Rows near named flat spaces through zero
nozevnev: [  4  -7  42   3 -15  77  -6   9 -21 -92   8  32 -26  -4 -26  38  11   9
 -43  -1 -17]
sisifodo: [ -1  31  11 -33  -7 -10   6  11  -8  30 -42  48 -20  48   2  23 -13   4
 -44 -35  -5]
vaslafiv: [-17  16  -3 -14  -5  -7  32   6  -5  -9 -10  13  28  -1 -31   9  24 -50
  -4  17 -33]
luzomosa: [ 14 -22  24 -33 -28  30  -7  -3 -15 -20  43 -19 -13 -11   0  44  31  32
 -31 -39 -17]
sisifodo: [ 27  10   8  34  12  31  -7   1  34 -41  30 -26  16 -41  11   2  22  16
  20  21   0]
luzomosa: [-31 -12 -36  -8  -8 -65 -16 -11  -4  33  -6 -19   2   6 -27 -14 -28 -29
  14  20  12]
nozevnev: [-14 -19 -15 -25   1 -16 -13   3 -11  13   4 -17  11 -16  10 -11 -24   4
   3  -3  16]
punudgotud: [ 11  20 -11  41   7 -16   8  11  20 -31  19   7  25 -14 -13  -6  22 -22
   3  28  -8]
punudgotud: [  9  26  18  -1  16  14  12   3  26  22 -30  -9   2  -5  36 -38  14   7
  37   1  18]
punudgotud: [ 32 -35  -9  59  46  54  56 -18 -23  36   9  21  21  16  45 -18   5  17
  34  -9 -30]
vaslafiv: [ -9  -6   9  -4   4   2  -7  16 -24   0 -28  34 -20  21  22 -32 -28  12
 -12 -14  33]
luzomosa: [ 18  44   3  33 -10 -57  23  31  12   1   5  41   7  31   4 -28  52 -21
 -19  -9   7]
sisifodo: [  2  -4   6 -17  -5  20   1 -16  -3  13  -3  -3 -11  11 -11  37  -3   8
 -11 -13 -23]
nozevnev: [-14 -31  15  31  -5  12   4 -35   4  14  -2 -49 -32  -5  -2 -54  27  -9
  79  27  15]
punudgotud: [ -4  20   3 -22  19  17  20  15   2   5 -31  18  26  -7  17  -8  -9 -11
   0   1  -5]
vaslafiv: [-20  10 -42 -61 -17 -63   6  -8  10  44  19 -35  49 -16 -42  57   2 -39
 -19   0 -44]
nozevnev: [ 13  -5 -10  -5  12  25  -9  11  -7 -27  14  18  19 -14   3  38 -29  18
 -38  -7 -12]
nozevnev: [ -1 -52 -17  31  18  32 -16 -35  -4   1  23 -45  -4 -27   3  -5 -30  19
  46  24   2]
luzomosa: [-19 -18 -21 -14  -6 -43 -38  -9  -4  33  -9 -19 -23   8   1 -16 -46  13
   7  -2  37]
punudgotud: [-19 -20 -19   2  -2 -13  43   1 -25  -4  20  -2  42 -11 -26  -8  31 -54
  13  20 -37]
vaslafiv: [-27  29  10 -22 -12 -24  16  44  -8 -51 -17  27  30 -18 -15 -38  25 -53
 -13  21  13]
luzomosa: [ -6  -1   5 -33 -30 -15 -15  -3  -1  -9  21 -17  -9  -3 -27  37  15  -1
 -26 -13 -12]
tulniri: [-11  14 -25   5  10 -38 -10   6  11  14 -16   4  13   0  -4 -15 -28 -16
   6  19  15]
sisifodo: [ 18 -17   9  75 -19 -20  16  13 -16 -48  54  17 -12  11  -7 -39  65 -10
   2   5   7]
vaslafiv: [-13   2  18 -61 -51 -20  -4   3   2 -21  39 -43   4 -25 -36  36  60 -17
 -21 -16 -21]
sisifodo: [ 26  -1  22  28  -3  33 -11  -8  19 -25  24 -19 -19 -12  11   4  25  30
  11  -2   4]
tulniri: [  3 -20  -7   5  38  74  11  -4  -8 -31  -4   2  36 -38  10  18 -38   5
   9  23 -22]
tulniri: [ -9 -12   2  16 -46 -80   5 -20 -10  53  19 -17 -49  52 -21 -30  57 -15
  18 -21  10]
punudgotud: [ 22  11  30  29  -4  14 -19 -13  33   4   0 -28 -41   1  26 -28  24  37
  36  -4  31]
punudgotud: [-22 -11 -17 -20  28   6  31 -14 -11  60 -45  -5  23   4  17 -28 -28 -23
  43  10  -9]
tulniri: [-14   3  -2  -6   8   8  12 -12   7  12 -20 -13   9  -7  -9  -7  -1 -22
  28  21 -11]
vaslafiv: [-21  -4  49 -35 -60  -9  -3   1 -28 -16  -4   8 -63  37 -30  -3  54  -8
 -23 -32   7]
punudgotud: [-32  -1 -24 -18  28   5  14 -12  -4  31 -50   2  25  -3  -9 -11 -49 -35
  28  32 -10]
vaslafiv: [ -6 -22  24 -35 -26  16 -14   6 -21 -23  17 -13 -20 -10   3   5  13  19
 -17 -25  11]
nozevnev: [ 14  25 -26   1  25 -14  15   7  21  24  -2   6  44  -9  11  17 -10  -7
  -4   5 -19]
sisifodo: [ -4 -11   3  15  -8 -20  38   7 -39  25  -8  45 -11  49   3 -25  26 -19
 -11 -23  -9]
sisifodo: [  2  12 -18  -1  18 -11  17 -12  30  33   1 -38  38 -27   7  -7  12 -17
  43  21 -15]
sisifodo: [  13  -58    6   44   -1   85    5   -8  -39 -104   67    8    9  -33
  -37   53    9    5  -28   19  -47]
luzomosa: [-21 -26   8 -30 -39 -28 -21  -4 -19  -4  21 -28 -27  -1 -18  -6  16   0
  -4 -14  17]
vaslafiv: [ 19  28   0 -31  -9 -30 -16   7  33  29  13 -25   7  -9  19  20  13  25
 -12 -26   8]
nozevnev: [  1   3   2 -14 -10 -40   3  14  -6  36  -2   3  -7  17  29 -35  14   9
   0 -29  27]
vaslafiv: [-26   5  -2 -47  10  -2  19  39 -38  -5 -40  51  28   4  17 -23 -30 -23
 -32 -12  11]
luzomosa: [-72 -53  -2 -62 -32 -22  29  14 -84  -9 -17  17   6   9 -36 -39   2 -67
  -8   0  -3]
nozevnev: [ 38 -35   6  -3  23  56  58  -1 -19  27  46 -19  50 -27  60  -1  49  28
  20 -39 -38]
vaslafiv: [ 20   7  35 -21 -20  39   1   8  20 -48  43 -39  12 -47   5  21  62  15
  -1 -10 -13]
nozevnev: [  8  -6  13  32  -8  24  14 -29   2  -2   7  -2 -26  22 -28  24  28  -6
  11   6 -33]
tulniri: [  6  55  22 -36 -13 -15 -18  24  29  -6 -26  14 -10   6   7  12   6  10
 -31 -18  18]
punudgotud: [ -7 -24   5 -28 -46 -25 -53  -7 -18 -17  32 -11 -51  15 -31  46 -15  31
 -52 -31  15]
tulniri: [-28  13  14 -28   1  -1  50 -24 -14  83 -75  20 -21  59  -5 -21  13 -39
  34 -10 -25]
nozevnev: [ -1  -8 -33 -12   7 -18   7 -19   0  39  11 -13  24   2 -17  41 -17  -9
  -6   0 -34]
tulniri: [  9 -50 -43  65   8 -22  -1 -38  -7  24  50 -29   1   4 -20   7  -8   0
  30  21 -19]
sisifodo: [-22 -26 -14 -11 -14 -13 -48  -5  -1 -37  22 -37  -6 -36 -26   6 -33   2
   0  25  23]
tulniri: [  5  19  19   2  10  50  -2 -36  40   9 -27 -33 -17  -8 -14  27   3   3
  39  22 -23]
luzomosa: [ 24  -4 -23 -27 -31 -49 -31 -12  13  29  65 -34  -1   2 -18  81  10  34
 -51 -42 -23]
tulniri: [-26  16  39 -47 -19  14  30   0  -6  16 -44  -3 -15  12  -4 -26  43 -31
  23  -7  -6]
luzomosa: [ 30  48  -6  14  12  30  10 -17  58 -21  17 -17  35 -24 -37  84  23 -12
  -9  27 -65]
sisifodo: [  8  12  -8 -26  26  45   9 -18  28  14  -9 -28  36 -32   0  48 -17   3
  13  12 -39]
tulniri: [ 10 -30   7  26 -14   0 -10  -9 -17  -5  28  -3 -32  14   4  -8  11  24
  -1 -16  12]
luzomosa: [-36 -58 -19 -67  -3  28  -5 -18 -50  12   0 -17  13 -16 -19  42 -54  -3
 -17 -10 -25]
punudgotud: [ -4  12 -27 -50  21 -29 -13  10  -7  72 -43  27   9  26  36  12 -73  26
 -32 -36  18]
[-45 -58 -45 -27  -2 -30   3 -40 -17  45  18 -73  28 -32 -34  -4 -21 -39
  55  33 -21] : sisifodo
[-29 -21  -8 -18  -4   5 -36 -31  11   2 -12 -52 -19 -24 -27   4 -38  -3
  35  32  12] : luzomosa
[ 29 -25   1  29  23  89  -6 -29  22 -50  46 -43  22 -56  -9  59  -2  26
  17  27 -43] : tulniri
[ -6   0 -16  10   7 -18 -22  11   9 -23   7  -9  14 -25   0 -17 -23  -3
   5  23  24] : tulniri
[-27  26   1 -29  15   9 -18  -4  22   9 -61  -7  -3  -9  -5 -11 -47 -14
  22  29  18] : punudgotud
[ -4  39  53 -31   1  51  10  14  28 -27 -43 -11  -5 -25  22 -33  35  -3
  31   8  16] : punudgotud
[ 13  12  20  -5  -2  18   7  -1  -1  14 -16  22 -23  28  11  13   7  18
 -16 -26  -5] : sisifodo
[ 17  15  49 -22  -5  76  15 -21  12   4 -24  -1 -32  15   5  40  29  24
   1 -25 -31] : tulniri
[ -1 -10   8  -3  -4  11 -11   6 -11 -19   5   5 -10  -3   4  -2  -8  12
 -11  -6  12] : nozevnev
[ 28  -3  35   3 -11  37  -4 -39  25  42   5 -40 -50  18  19  18  35  48
  30 -31  -8] : sisifodo
[  8 -21 -25  21  16 -29 -20  -7   4  38  10 -20  -2  -2  33 -30 -32  28
  23  -4  34] : nozevnev
[  9  11  -3 -24 -40 -26  14 -50  18  61  24 -33 -23  40 -60  95  51 -12
 -15 -26 -75] : sisifodo
[ -2  32  25 -61 -27 -11   0  41  13 -44  20 -17  33 -45   5   0  52 -11
 -26 -14   7] : vaslafiv
[  8  34  43 -18 -31   2  10  12  15 -18   0   1 -20   9  -4   0  66  -4
 -10 -19  -2] : vaslafiv
[  7  14 -21   8 -10 -70 -37  38  -1 -14  20  27   0   7  13 -15 -24  18
 -47 -16  48] : tulniri
[-27  32 -31  -6   2 -31 -17 -16  28  -1 -30  -2  10   1 -65  43 -39 -47
  -6  49 -25] : nozevnev
[ -6 -18 -20   8  15 -11  16   2 -21  23  -4  14  17   8  13 -20 -18  -8
   7   0   0] : luzomosa
[  6 -10 -66  22  44 -23  -4 -20  20  44  11 -22  53 -22   1  25 -62  -3
  19  30 -20] : vaslafiv
[-47  30  -4 -14 -36 -62  -6  -4  18 -20 -18 -21  -5  -3 -75 -10  29 -77
  17  51  -5] : luzomosa
[ 20  25  25 -32 -21   8  22   6   0  14   6  17  -6  25   1  43  47  10
 -40 -46 -32] : tulniri
[ -9   7 -49  84  31 -34   9 -19  24  -4  -3   0  28  -4 -40 -21 -21 -54
  46  78 -14] : vaslafiv
[-22 -28  27 -59 -10  59  14  -1 -42 -14 -19   9  -8  -1  -4  21  -6   0
 -19 -23 -20] : punudgotud

Rows near named flat spaces through zero (a row that begins with a name and a colon came from that space)
sutu_sef: [-13  -3 -37  88  19  38  -5 -12   6  49  43   6  24   9   2  -5 -45  39
 -61  -8  63]
vuni_fepe: [ 51  -4 -28  17 -10  25 -10  60 -48   0  -4  10  27  13 -28  25 -11   9
 -63   7   9]
beru_zegi: [-28   7  33  50  20 -95  35  61 104 -29 -26 -31 -22 -57 -31  27   0 -10
  -9 -71  59]
beru_zegi: [-39   5   5  23 -38   8   5  42  34  41  24  18 -48  14 -55   2  41  53
  40  36 -11]
dafak_nusuz: [  4  -6  11 -44  -6  24  -8 -14 -21  -6 -20 -26 -28 -10   8  -3   7   2
   2  43  -8]
sutu_sef: [  4  11 -21  41  15 -11   1  29  28  24  -3  15  18   0 -24  39  21  -1
 -31  -6   7]
dafak_nusuz: [ 18 -15  89   2  30   6  52  31  27  18  26  15  22  32  -7  21  65 -17
  38   4  12]
pidi_luno: [-12  -7  26  -8  -6 -14  31   7   2 -18 -25 -24  -6 -39  -5  17   7  -7
  28  -1   6]
pidi_luno: [-10 -14 -23 -31  -7  20 -25 -57 -21   0   5   4 -22  11  21 -38 -20   4
 -10  30 -22]
dafak_nusuz: [-11  -8 -15 -11   8 -27  17 -29 -20 -20   0   9  23 -10  40  10   1 -14
  25 -22 -36]
vuni_fepe: [-37   3 -30  36 -14  -5  25 -48  -4  13 -25  15  40 -46 -11  19 -11 -19
  37 -15 -14]
beru_zegi: [  9   7 -38 -13   6  -4 -13  15 -25  10  18  22   7  31  25  29  35  15
  -2  13 -54]
beru_zegi: [ 26  11  -9  -7  29   9  -7  28 -16   0  -6 -29   5  -2  28  42  15   7
 -36  12  10]
dafak_nusuz: [ 18 -15  -6  15 -11  28  -3  36 -45   4  53  11   0  41  14 -19 -21  48
 -19   1   9]
vuni_fepe: [ -8   4 -26 -11  22 -24   4 -29   4  -9 -37 -12  13 -35  22  38  14 -27
  -9   1 -22]
dafak_nusuz: [ -9 -39 -36 -42  41 -31   2 -49 -19 -25  -2 -12 -18  -8  74  13   4  -1
 -47  21 -44]
dafak_nusuz: [ -9 -10 -55  54  -7 -24 -12  26  26   8 -11  10 -10 -21 -44   9 -31  18
 -77 -10  23]
dafak_nusuz: [-26  23  22 -12  23 -57  -4 -35  68 -16  -6   0  -6  -4  23 -17  11 -37
  44 -48  -7]
dafak_nusuz: [ 17   6   9 -25   8 -25 -15   0  14 -23  -7   3  -3  12   7 -16  -2 -25
  -5 -21  -8]
vuni_fepe: [ 11  -8 -10 -38 -45  36 -42 -48  -7   4 -41  27 -21   6 -67 -57 -22 -34
 -15  46 -19]
sutu_sef: [ 20 -27  11 -68 -22 -30  14  -4 -30 -60 -72 -12  -9 -45 -20   5   0 -49
   0  13 -39]
pidi_luno: [ 16  20  37   8  20  15   6  40  17  16   8 -22   1   9   1  25  28   8
   6   4  33]
sutu_sef: [ 28  10  23  14   6   8  -5   6   0   4  34  32  38  47   1 -27  -7 -18
  12 -37  10]
pidi_luno: [  4 -34   7   1  -1  -6  11  -9  25  17  -4  49   0  21 -50  -7  28 -23
 -24  25 -24]
sutu_sef: [ 34  45  -4 -36 -21  22 -29  21 -37  -7 -24  -4  20   9  -5  13  14 -20
  37   1 -25]
dafak_nusuz: [ -8   8  46  11   2  -5   2  26  64  15  -2 -11 -33   2 -42 -10  19   2
   3   6  40]
beru_zegi: [ -5   4  14 -38  11 -42   5  52 -10 -54  -2 -75 -54 -32  61  19  -7  40
   2 -15  14]
pidi_luno: [ -7   2 -16 -26  -3  50 -20 -49 -45  12  12 -17  -9   8  40 -19 -16  20
   9  37  -8]
beru_zegi: [ 37   0 -45  14  52   1 -13 -15 -16  22  18  41  61  43  37  38  26 -26
 -57  -6 -33]
pidi_luno: [-44  -6 -23  25  15 -37  16 -53  10 -12  24   2  14 -16  55 -16 -33   4
  25 -49  -5]
vuni_fepe: [ 29 -30  72 -52 -44  13   8  71 -29 -35  31  -1 -54  43 -27 -54   2  33
  25  18   1]
beru_zegi: [ -6  -5  -9  20   6 -36   3  -6  38  -9 -27   8   6 -24 -27   2 -12 -28
 -27 -24  11]
vuni_fepe: [ 11   4  -2 -29  15 -10 -29 -32  22  -4  -7  14  -6  23   5 -23   5 -31
 -16   2 -17]
vuni_fepe: [-20   1  -5   9  14 -46  10  26  16 -14  39  -3 -16  12  43   6   8  32
  16 -35 -11]
pidi_luno: [  7 -44  17 -58  -4 -14  36   9 -23 -33 -71 -30 -28 -59 -20  47  35 -22
 -20  60 -31]
dafak_nusuz: [  2  14 -47  37  -9  -6 -15   2  -3   6  -5  18  27  -6 -17   5 -27  -4
 -24 -26   3]
vuni_fepe: [-18   5  28   9  12   2   5 -35  32  13  18   8   4  12   8 -26   1 -11
  31 -14  14]
pidi_luno: [  0 -19   8 -13  35  18   4 -31   3  22  18   3  -4  23  30   7  28   2
 -21  36  -9]
vuni_fepe: [-15  11 -40  -7 -21  -6 -46 -29  18   7   7  26 -27  22 -15 -43 -18   5
  -8   2 -25]
beru_zegi: [ 11  20 -22 -11 -21   6 -14  38  -9  -1 -49 -22 -14 -33 -38  39  15   1
 -14  28  -6]
beru_zegi: [ 15  -6  -6 -27  16 -11 -10 -18 -13 -37 -38 -41  -7 -37  25  -1 -35 -21
 -42  -6  21]
sutu_sef: [ 52 -53   4  -9  -9 -69  40  27 -38 -78 -29  48  61  -9 -23  -6 -33 -67
 -35 -70 -31]
vuni_fepe: [-25 -44   9  25   1 -28  53   3   5 -15 -13  -6   0 -46 -11  19  -7   4
 -11  -4  11]
sutu_sef: [ 11  27 -78  28  24 -36 -30  40  25  13 -30   1   6 -16 -10  70  23   1
 -74  -2 -15]
sutu_sef: [-27   8 -32  13 -20 -15  10  27  -2   1 -24 -18 -18 -43 -15  42  12  26
  11  12 -13]
pidi_luno: [ -2 -22 -28  21  49 -80  29  23  31 -23 -10   4  17 -23  29  58  21 -15
 -52 -37 -17]
pidi_luno: [  5  25 -18  21 -44  45 -28  43  11  43 -29   6 -22  -6 -93  14  15  18
 -15  51  14]
beru_zegi: [ 21  -2 -60 -15 -13   5 -20 -17 -54   6  12  62  42  42   9   5  13 -13
  -1   4 -81]
dafak_nusuz: [ 19  16 -77  47  -7 -12 -36   9 -12   2   1  31  38   8 -14  -2 -48  -4
 -61 -43   2]
vuni_fepe: [ -3 -16  -9 -23  -5  15 -14   7   2  -2 -34 -40 -55 -31 -19   8  -3  20
 -53  57  17]
sutu_sef: [  4   2   5  -1  12   8   0  -2 -11   6  32   6   8  28  31  -4   7  12
  11  -5  -6]
pidi_luno: [ 42   9  14 -34  22 -24 -14  30 -18 -43   8 -18   6  21  45  -5 -11 -12
 -18 -36   3]
sutu_sef: [-11  11  14 -36 -19 -18  -3   6  -3 -22   0  -7 -23   1  12 -11  12   4
  53  -6 -29]
beru_zegi: [-20   3  34 -28   3   8   6 -27  -4  -4  32 -13 -18  17  46 -27   7  15
  60   1  -8]
sutu_sef: [-15  27  17 -26 -32  -3 -21  -6   2 -17  14  -6 -25  13   8 -49 -18   9
  66 -23  -7]
[ 18  -9  12   9   5 -10   3   1   7  -8   6  23  22  16 -11 -17 -12 -23
 -13 -26   7] : sutu_sef
[-10 -14 -24  22  -3 -37   1 -22  30  -5 -11  38  14  -5 -29 -14 -14 -28
 -21 -26 -14] : beru_zegi
[ 40  -4 -15  39  -2  21  -6  49   1  23 -18  21  25   5 -67  26   1  -9
 -73  14  28] : dafak_nusuz
[-27  31  -4  18   0  10  11 -28  -2  17  -2  -9  27 -21  22  21   8  -2
  62 -14  -3] : vuni_fepe
[ 23  -6  11  15  46  -1   9  15  -4  -3  23 -19  20  12  45  18  -5   5
 -42 -18  34] : beru_zegi
[ 18 -10 -35   0  23  16 -21 -31  -7  14 -16   9  13   4   2  10  -4 -18
 -65  25  -4] : beru_zegi
[ 11 -14   5  -5  16  72   2 -37 -34  31 -15 -26   7 -13   6  15  -1   2
 -35  64  28] : sutu_sef
[-21 -22 -25  43  -9 -16  39  29  -8   5 -11   0   9 -41 -20  46   3  23
 -13   2   1] : sutu_sef
[-14 -24  -3 -12  25  17  17 -30 -28  11  28  -9  -4   9  56  13  15  25
   0  30 -17] : dafak_nusuz
[ 28   9  -4  55 -37  32  -5  72 -14  20  16  23  19  18 -70  -6 -23  25
 -24 -11  40] : dafak_nusuz
[ -1   2  33   2   5 -28 -16  10  72   1  11  18 -30  29 -35 -41   5 -14
  -9 -18  19] : pidi_luno
[-10 -16 -13 -23  52 -37  -9 -27  19 -20  15 -27 -29   2  75   2  -2   8
 -45  -4  -3] : beru_zegi
[  8 -11  17   2  -3 -34  25  16  -1 -29  -5  12  22  -8  -4   1  -4 -22
  16 -39  -6] : pidi_luno
[ 18  -7  59  -6   2  65   5 -28 -12  37  48  35  23  66  -4 -42  19  -7
  39  24   6] : pidi_luno
[ 38  14  28  -9  18  18  11  20 -25  -2  -3  -6  42  11  16  28  20 -22
  12  -8   5] : vuni_fepe
[ 36 -15  46 -16  16  -6  12  17   6  -9  19  27  19  43  -4 -15  20 -28
  -2 -14  -4] : pidi_luno
[  6 -27  18   9 -30 -81  40  42   7 -58  -3  44  25  -6 -33 -18 -17 -31
  30 -79 -26] : sutu_sef
[ 14  35 -14  10 -11 -20 -16  38   7  -2   2  18  19  16 -14  13  11  -7
  20 -34 -15] : sutu_sef
[  1  36 -43  29 -22  19 -40  -4  21  23 -49  -5   4 -31 -61   6 -24 -16
 -33   8  26] : dafak_nusuz
[ 17 -54   8  23  -5 -18  52  23 -24 -23 -21  19  33 -29 -35  20 -12 -20
 -39  -9   5] : vuni_fepe
[ -3  -5 -36 -34 -39   0  -4  -4 -68 -43 -38 -33 -12 -50  14   3 -39  11
   9   8 -23] : sutu_sef
[ -3  23 -25  -4   2  23   1  24 -37  20   6 -18   4  -3  30  55  37  34
  23  28 -26] : sutu_sef

Rows near named flat spaces through zero
betikipa: [  4  10  26   9 -13   1   2   5   4  -8  11   1  -4   4   2  13  -3  -7
   0   3   2]
ligrolu: [ 30  18  34 -12  10  35  37  59   9 -18  50  40  21 -29  -6  13   0   4
 -10  -3 -16]
ligrolu: [ 15   6 -88  -2  27  27  22  25  -1 -14 -11  12  24   3   0 -57  15  17
 -17   4 -22]
nirzusaz: [-11  10  41   2 -46  41  -4  27  28  -3  34  26  18  21 -28  -8  -8  18
  -1  -7   9]
foposkol: [ 10  23   4  17 -51   2 -11 -26 -17  -5 -38 -21 -18  45  -5  -9 -15  18
  -9 -10   4]
ligrolu: [  9   6 -92  30  37  16  28   1   6  -7  -1  16  12  -8  10 -44  32  35
   8  25 -20]
ligrolu: [-31  -9  17  17 -47  25 -26 -13  41   4  -5 -10  17  35 -35 -43  -8  33
  16 -14  19]
betikipa: [-12  21  26  16 -45 -21 -21 -24 -30  12  10   5 -42  34  22  63   0 -30
  -8  27  12]
foposkol: [-44 -21 -43 -22  -9   3 -36 -13 -11  35  -9   6  -4  29  -8 -10   5 -21
 -13   6   6]
foposkol: [ 19  30  38 -11 -66  -7  -7  -2 -24 -14  -6   7 -16  34   6  48 -22   7
 -16  -2  24]
bopepran: [-30  -1 -48 -13 -11  18 -17   8 -17  27  18  33  -5  26   1   5  14 -18
 -20  22  -3]
bopepran: [ 36  12  64  51  37 -26  36   6  34 -50  14 -36   1 -45  20   4   0 -11
  30   1 -11]
bopepran: [-41  17 -98  82 -16  43  -2 -16  29  11  29  30  -2  49   0 -56  50  33
  16  57 -15]
foposkol: [ 42  29  39   9 -21 -21  22 -16 -26 -15  -3   5 -24 -10  18  57  -8  28
   7   4  10]
betikipa: [ 24  22  28  56  39 -15  36  20  19 -40  39  -9  -9 -31  34  15  18 -37
  14  29 -23]
nirzusaz: [-18 -19 -53 -11 -18 -15 -23 -41   0  13 -42 -11   6  20  -8 -21   1  45
  13  -4  29]
nirzusaz: [ 20  33 -21  20 -43   2   5   7   0 -41 -14  -7   3  41  13 -10  -6   7
 -13   9  10]
bopepran: [-24 -16 -21  -2   1   8 -18 -13   6  19 -15  -9   3  13 -15 -30   2   3
   1  -7  -2]
foposkol: [ 35  12  -4  31  31 -15  30 -19  -7 -13 -16 -15 -12 -27  14  -2   8  26
  17   2 -16]
ligrolu: [  3   9 -31  53  11  34  30 -23  17  22  25  37  -1 -17 -14 -20  34  87
  38  22 -14]
betikipa: [ 30   6  14   2   9  10  24  -7  -3   2 -10   3   3 -23 -13  -7  -4  50
  12 -18  -8]
betikipa: [-16   9  85   3 -54  27 -12  56  58 -42  49   3  33  25 -20  -5 -22 -33
  -5 -10  22]
bopepran: [ -1  23 -16  95  12   7  28 -10  41 -26  40   6  -5  -4  20 -17  38  21
  38  48 -13]
ligrolu: [  0  -2 -72  17  35 -22   7  -4   0 -19 -12 -12   2  -2  29 -20  20 -18
   0  25  -6]
foposkol: [-49 -22  -6 -31 -30   0 -42 -25 -19  55   7  25 -16  24 -13  32   2  -4
  -4   8  21]
ligrolu: [-17 -12  17 -41 -27 -16 -37  26  11 -30 -27 -40  19  35  -1 -17 -33 -70
 -32 -25  21]
bopepran: [-23 -14 -23 -62 -19   6 -28   5 -38  41  -3  30  -5  18  -9  28  -8 -15
 -30  -5  11]
nirzusaz: [ -8  -4  24  20   8  -1  -2 -17   4  14   3  -9 -13  -8  -5   1   4  -1
  14  -1  -9]
betikipa: [-20 -19 -43 -20  21  -8 -17   7  -3   3 -15 -13   8   7   5 -24   2 -38
 -16   0  -4]
ligrolu: [-15  -5   3  -9 -40  34 -20 -10  10  19 -23  -2  12  32 -40 -43 -15  40
  -2 -29   5]
nirzusaz: [-52 -47  10 -52   7   2 -36   3  11  45  19  19  15 -11 -23  11  -2 -15
   3 -10  21]
foposkol: [ -7  11 -41 -32 -34  -3 -21  29 -17 -24 -14  -1   8  49  15  -2 -12 -50
 -44   6  13]
betikipa: [ 35 -10 -42  -7  76  -8  31   2 -15  -6 -38 -27   7 -44   6 -43   4   0
  -4 -20 -38]
foposkol: [ -5 -11 -23 -22  29 -13   4  16  -7   2  18  17   5 -21  17  22  10 -24
  -6  15   3]
nirzusaz: [ 69  50   2  53   3  26  59   9  -3 -38  -7   1  -3 -10   4 -25   4  58
   6  -3 -33]
bopepran: [  8   8   9  35  37  -1  16  28  23 -35  13 -28   6 -11  16 -30   6 -55
  -4   6 -30]
betikipa: [ 27   4  81  -1 -15  50  30  57  70 -43  32   7  58 -25 -46 -46 -22  51
  17 -43   5]
nirzusaz: [  9  -2  33  54   5  35  21 -49  23  36  -8  -1  -7 -24 -43 -40  10 107
  52 -21 -19]
bopepran: [-31  -4 -44  27   8  18 -10   0  13  11  12   4   1  20  -1 -34  20 -17
  -2  20 -16]
nirzusaz: [-39 -35 -23 -30  37 -66 -41 -21 -28  17 -18 -33 -24  -4  39  40   3 -99
 -14  18  10]
[ -7   7  -7  15  -4 -16  -5 -17 -16   8   5   3 -22   8  19  28  10 -15
   1  22   1] : betikipa
[  3   5  43 -11  -7   3  -7  40  14 -32   3 -26  13  12  -1 -15 -23 -64
 -25 -19  -8] : betikipa
[  6   4  43  11   7 -14   9  -5  -2   4  27  10 -16 -23  11  45   5  -4
  15  12   2] : ligrolu
[ 48  20  35  38  19 -15  39 -26  -7 -12  -7 -10 -19 -38  11  21   4  48
  30  -1 -11] : foposkol
[-27 -22 -19 -18  18  -3 -14  -5  -4  29  13  16  -1 -10  -1  11  11 -11
   2  10   3] : foposkol
[-32 -18 -50  -5  21 -13 -19   5   5   2   3  -5   5  10  15 -13  13 -46
  -9  20   1] : betikipa
[ 26  13  14  18   7   1  24 -15  -8   2   1   7 -11 -20   1  14   5  40
  16   1  -7] : betikipa
[ 16   6 -67  18  52 -16  28  11  -6 -21   8   6   1 -23  36  -3  27 -15
   0  33 -16] : ligrolu
[ 34  38  95  29 -30   0  19  16   0 -31  22  -9 -19   1   8  39 -18 -19
  -2  -5  -8] : betikipa
[ 20  17  41  11  10  24  25  31   5  -8  33  15   1 -18  -5   6   0  -7
  -4  -3 -24] : nirzusaz
[ 48  17 -57 -38  43  29  43  38 -49   7  -6  35   5 -26   3  -8   6  12
 -36  -9 -42] : ligrolu
[ -49  -35 -109  -10   59  -30  -27    0   -3    9   -9  -14    4    6
   32  -29   29  -78  -16   34   -8] : betikipa
[ 19   4  16 -59 -11  21  -1  39 -26   0 -15   4  12   8 -17  -4 -29 -23
 -42 -37 -10] : ligrolu
[-20  -6  41  -7 -30  21 -15   9  20   9  17   8  10  12 -25  -4 -10   4
   2 -13  10] : foposkol
[-61 -28  50  26 -29   4 -45 -51  29  49   5 -13 -15  18 -33  -6   1  15
  35  -5  15] : nirzusaz
[ 17  39  38 104 -34   5  12 -56  14 -13 -21 -39 -37  28  -2 -25   5  44
  34   6 -19] : nirzusaz
[-48 -41 -15 -39  25   2 -40   0  -6  41 -15 -18   3   7 -17 -28  -6 -59
 -19 -18 -12] : bopepran
[ -5   9  59   3 -48  34  -9  29  37 -21  13  -6  23  26 -31 -28 -23   2
  -5 -25   8] : foposkol
[-50 -21  10  49  23 -18 -10 -41  21  43  59  29 -26 -28  13  48  42   8
  51  52  11] : bopepran
[-11  16  -3 -15 -63  24 -27  34  12 -31 -15 -15  20  67 -13 -38 -26 -35
 -39 -16  11] : foposkol
[ 46  36 -13  11 -18 -14  20  12 -17 -52 -28 -21  -3  20  25  -1 -13  -9
 -21   0  -2] : foposkol
[-18 -29  -2  16  31 -12  -9 -58   1  45 -24 -18 -16 -26 -15 -13  11  40
  36  -9  -5] : nirzusaz
[  3   2 -39  14  24  -7  12  17  15 -27  10  -2  13  -6  20 -15  15 -18
   0  20  -3] : ligrolu
